Below are the code and all the weights of a small trained network. Each question names an input and a target symbol and asks about switching units off, where a switched-off unit gives its printed mean instead of its output.

import numpy as np


def w(rows, s, z=0):
    codes = np.array(rows[::2]) - 128.0
    scale = np.full(codes.shape[1], s)
    scale[-1] = z or s
    return codes * scale


def f(y):
    return y / 2 * (1 + np.tanh(0.7978845608 * (y + 0.044715 * y**3)))


def softmax(a):
    e = np.exp(a - a.max(-1, keepdims=True))
    return e / e.sum(-1, keepdims=True)


def log_softmax(a):
    a = a - a.max(-1, keepdims=True)
    return a - np.log(np.exp(a).sum(-1, keepdims=True))


def net(x, mask):
    ids = ['αβγδεζλμξτφψω'.index(c) for c in x.split()]
    T = len(ids)
    res = E[ids] + P[:T]
    u = 0
    for l in range(2):
        q, k, v = (res @ M[l].T for M in (Q, K, V))
        z = softmax(np.where(np.tri(T) > 0, q @ k.T / 2**0.5, -1e9)) @ v
        res = res + np.where(mask[u], z, O[l][:, -1]) @ O[l][:, :-1]
        u += 1
        y = f(res @ A[l][:, :-1].T + A[l][:, -1])
        res = res + np.where(mask[u : u + 16], y, B[l][:, -1]) @ B[l][:, :-1]
        u += 16
    return log_softmax(res[-1] @ U[:, :-1].T + U[:, -1])


Q, K, V, O, A, B = {}, {}, {}, {}, {}, {}
E = w([
[137,149,138],'α',
[109,100,221],'β',
[191,68,145],'γ',
[79,137,111],'δ',
[133,75,117],'ε',
[122,118,191],'ζ',
[105,39,143],'λ',
[10,64,254],'μ',
[85,137,76],'ξ',
[95,15,127],'τ',
[106,61,166],'φ',
[139,90,129],'ψ',
[129,110,159],'ω',
],0.0057)
P = w([
[177,2,123],'0',
[103,168,138],'1',
[194,139,239],'2',
[90,157,98],'3',
[210,126,218],'4',
[85,154,82],'5',
[222,121,203],'6',
[84,153,81],'7',
[228,116,193],'8',
[79,152,83],'9',
[229,108,184],'10',
[76,139,76],'11',
],0.0077)
Q[0] = w([
[51,255,124],'L0H0',
[145,35,202],'L0H0',
],0.016)
K[0] = w([
[139,254,168],'L0H0',
[163,35,159],'L0H0',
],0.019)
V[0] = w([
[170,116,6],'L0H0',
[233,232,162],'L0H0',
],0.014)
O[0] = w([
[194,121,8,84],'L0H0',
[94,22,149,2],'L0H0',
],0.012,0.0045)
A[0] = w([
[250,54,230,254],'L0N0',
[105,130,88,169],'L0N1',
[199,148,142,120],'L0N2',
[186,154,125,86],'L0N3',
[64,138,141,196],'L0N4',
[134,105,125,159],'L0N5',
[109,166,162,117],'L0N6',
[139,103,152,134],'L0N7',
[102,180,62,149],'L0N8',
[123,58,2,96],'L0N9',
[124,122,101,141],'L0N10',
[164,201,129,128],'L0N11',
[147,163,117,112],'L0N12',
[47,112,50,180],'L0N13',
[83,96,193,42],'L0N14',
[196,72,137,55],'L0N15',
],0.0096,0.0022)
B[0] = w([
[141,253,139,252],'L0N0',
[120,142,157,126],'L0N1',
[90,104,98,196],'L0N2',
[106,88,106,172],'L0N3',
[85,104,126,180],'L0N4',
[133,144,132,124],'L0N5',
[123,98,110,179],'L0N6',
[139,143,132,130],'L0N7',
[130,144,185,148],'L0N8',
[183,124,146,119],'L0N9',
[135,140,137,119],'L0N10',
[96,80,115,222],'L0N11',
[124,102,135,155],'L0N12',
[89,164,170,140],'L0N13',
[130,101,96,158],'L0N14',
[109,150,74,119],'L0N15',
],0.026,0.0042)
Q[1] = w([
[107,254,10],'L1H0',
[116,106,87],'L1H0',
],0.009)
K[1] = w([
[253,87,101],'L1H0',
[159,124,151],'L1H0',
],0.012)
V[1] = w([
[17,201,20],'L1H0',
[8,168,199],'L1H0',
],0.016)
O[1] = w([
[252,81,152,246],'L1H0',
[92,100,232,195],'L1H0',
],0.016,0.012)
A[1] = w([
[126,32,129,150],'L1N0',
[140,139,112,166],'L1N1',
[98,134,109,188],'L1N2',
[164,212,101,122],'L1N3',
[126,14,104,118],'L1N4',
[42,57,47,164],'L1N5',
[147,95,79,23],'L1N6',
[123,224,204,4],'L1N7',
[218,254,147,32],'L1N8',
[130,140,188,128],'L1N9',
[149,103,107,119],'L1N10',
[144,129,106,89],'L1N11',
[118,126,51,53],'L1N12',
[166,204,99,93],'L1N13',
[28,233,196,183],'L1N14',
[233,124,123,240],'L1N15',
],0.0068,0.0031)
B[1] = w([
[148,165,36,213],'L1N0',
[157,152,109,147],'L1N1',
[117,130,163,135],'L1N2',
[106,201,135,217],'L1N3',
[108,103,42,178],'L1N4',
[132,68,251,157],'L1N5',
[121,81,68,144],'L1N6',
[116,24,130,176],'L1N7',
[30,104,200,233],'L1N8',
[105,96,67,229],'L1N9',
[133,109,90,136],'L1N10',
[139,125,85,141],'L1N11',
[57,86,105,183],'L1N12',
[102,199,121,212],'L1N13',
[189,39,174,171],'L1N14',
[206,155,133,247],'L1N15',
],0.016,0.013)
U = w([
[153,186,44,71],'α',
[138,154,211,70],'β',
[254,144,95,163],'γ',
[95,64,138,200],'δ',
[69,148,56,104],'ε',
[160,111,35,254],'ζ',
[36,119,54,48],'λ',
[70,49,18,58],'μ',
[116,82,197,128],'ξ',
[52,140,135,187],'τ',
[21,101,150,2],'φ',
[188,211,173,94],'ψ',
[97,193,132,200],'ω',
],0.0042,0.0032)

Each question gives the input, a string of symbols that net reads in full, and the target symbol t.
The units are the heads (2 rows each of Q, K, V and O) and the neurons (one row each of A and B). Each row of codes is followed by its name. A weight is (code - 128) times the scale printed after its matrix; where a second scale follows, it is the last column's (O, A, B and U).
mask holds one flag per unit, layer by layer, with each layer's heads first. A switched-off unit (its flag False) gives its mean, the last column of its rows in O or B, instead of its output. The means were averaged over made-up inputs and are rounded, as every weight is.
A unit's drop is (log p(t) with every unit on - log p(t) with that unit switched off) / (log p(t) with every unit on - log p(t) with every unit switched off).
The circuit of an input: a set's keep is (log p(t) with only the set's units on - log p(t) with every unit switched off) / (log p(t) with every unit on - log p(t) with every unit switched off). Starting from the 12 units with the biggest drops (on a tie, the unit counted first), units are removed one at a time, each time the one whose removal leaves the highest keep (on an exact tie, the one counted first), for as long as the keep stays at least 0.8.
circuit, biggest first: the units of the circuit, biggest drop first
unit that matters most: the unit with the biggest drop
k most important neurons: the k neurons with the biggest drops, biggest first
top k neurons in layer l: the k neurons of layer l with the biggest drops, biggest first
input τ ζ τ μ, target μ: 4 most important neurons -> L0N0, L0N14, L0N4, L1N4
input λ ω γ β, target γ: 2 most important neurons -> L0N11, L0N2
input ω β γ ω, target γ: top 3 neurons in layer 0 -> L0N14, L0N11, L0N8
input γ ω μ, target α: unit that matters most -> L0H0
input λ γ ω α, target γ: circuit, biggest first -> L0N2, L0H0, L1H0
input ζ ξ ψ ξ β μ α ω τ, target β: circuit, biggest first -> L1N8, L0N0, L1H0, L1N15
input ξ α μ β λ φ φ φ ξ ζ β, target φ: top 3 neurons in layer 0 -> L0N9, L0N8, L0N0
input φ ε δ τ β α γ β γ ε, target γ: circuit, biggest first -> L0N2, L1H0, L1N15, L0H0
input μ ξ φ ξ ξ δ δ ξ ζ, target δ: 2 most important neurons -> L0N13, L0N0
input τ ε ξ ζ γ, target μ: 3 most important neurons -> L0N11, L0N3, L0N2
input φ ω μ α δ μ α, target γ: 3 most important neurons -> L0N4, L0N11, L1N8
input μ φ λ λ, target μ: circuit, biggest first -> L0N0, L1N4
input τ ξ φ φ φ, target μ: circuit, biggest first -> L0H0, L0N11, L0N3, L0N2
input ε μ γ λ, target γ: 3 most important neurons -> L0N0, L0N14, L0N11
input α γ ζ ω ζ ω ω β ξ α γ, target ω: unit that matters most -> L0N0
input β λ β, target ξ: circuit, biggest first -> L1H0, L0H0, L1N14
input τ ψ φ ζ δ φ ξ ε γ α ω, target μ: circuit, biggest first -> L0H0, L0N11, L0N3, L0N2
input ζ φ α, target β: 2 most important neurons -> L0N0, L1N8
input φ ξ ξ α, target ξ: circuit, biggest first -> L1H0, L0N0
input α ω ε ψ τ γ δ μ λ, target ω: 4 most important neurons -> L0N9, L0N0, L1N8, L0N15
input λ ξ λ φ γ ε δ δ ω τ ζ, target ζ: unit that matters most -> L0H0
input γ ε ψ ψ δ, target α: top 3 neurons in layer 0 -> L0N9, L0N15, L0N0
input α λ δ, target ω: 3 most important neurons -> L0N9, L1N8, L0N0
input α ω β ω φ ξ δ ξ, target ξ: 2 most important neurons -> L0N0, L0N13
input ξ ξ ε ω ψ δ γ λ α ζ φ, target φ: 2 most important neurons -> L0N9, L1N5
input α τ β ω α ζ γ ξ ω, target ω: 4 most important neurons -> L0N9, L0N0, L1N8, L0N15
input μ γ γ φ μ ε β, target δ: unit that matters most -> L0N0
input φ φ ζ μ ψ μ γ μ δ γ, target γ: top 3 neurons in layer 0 -> L0N14, L0N11, L0N8
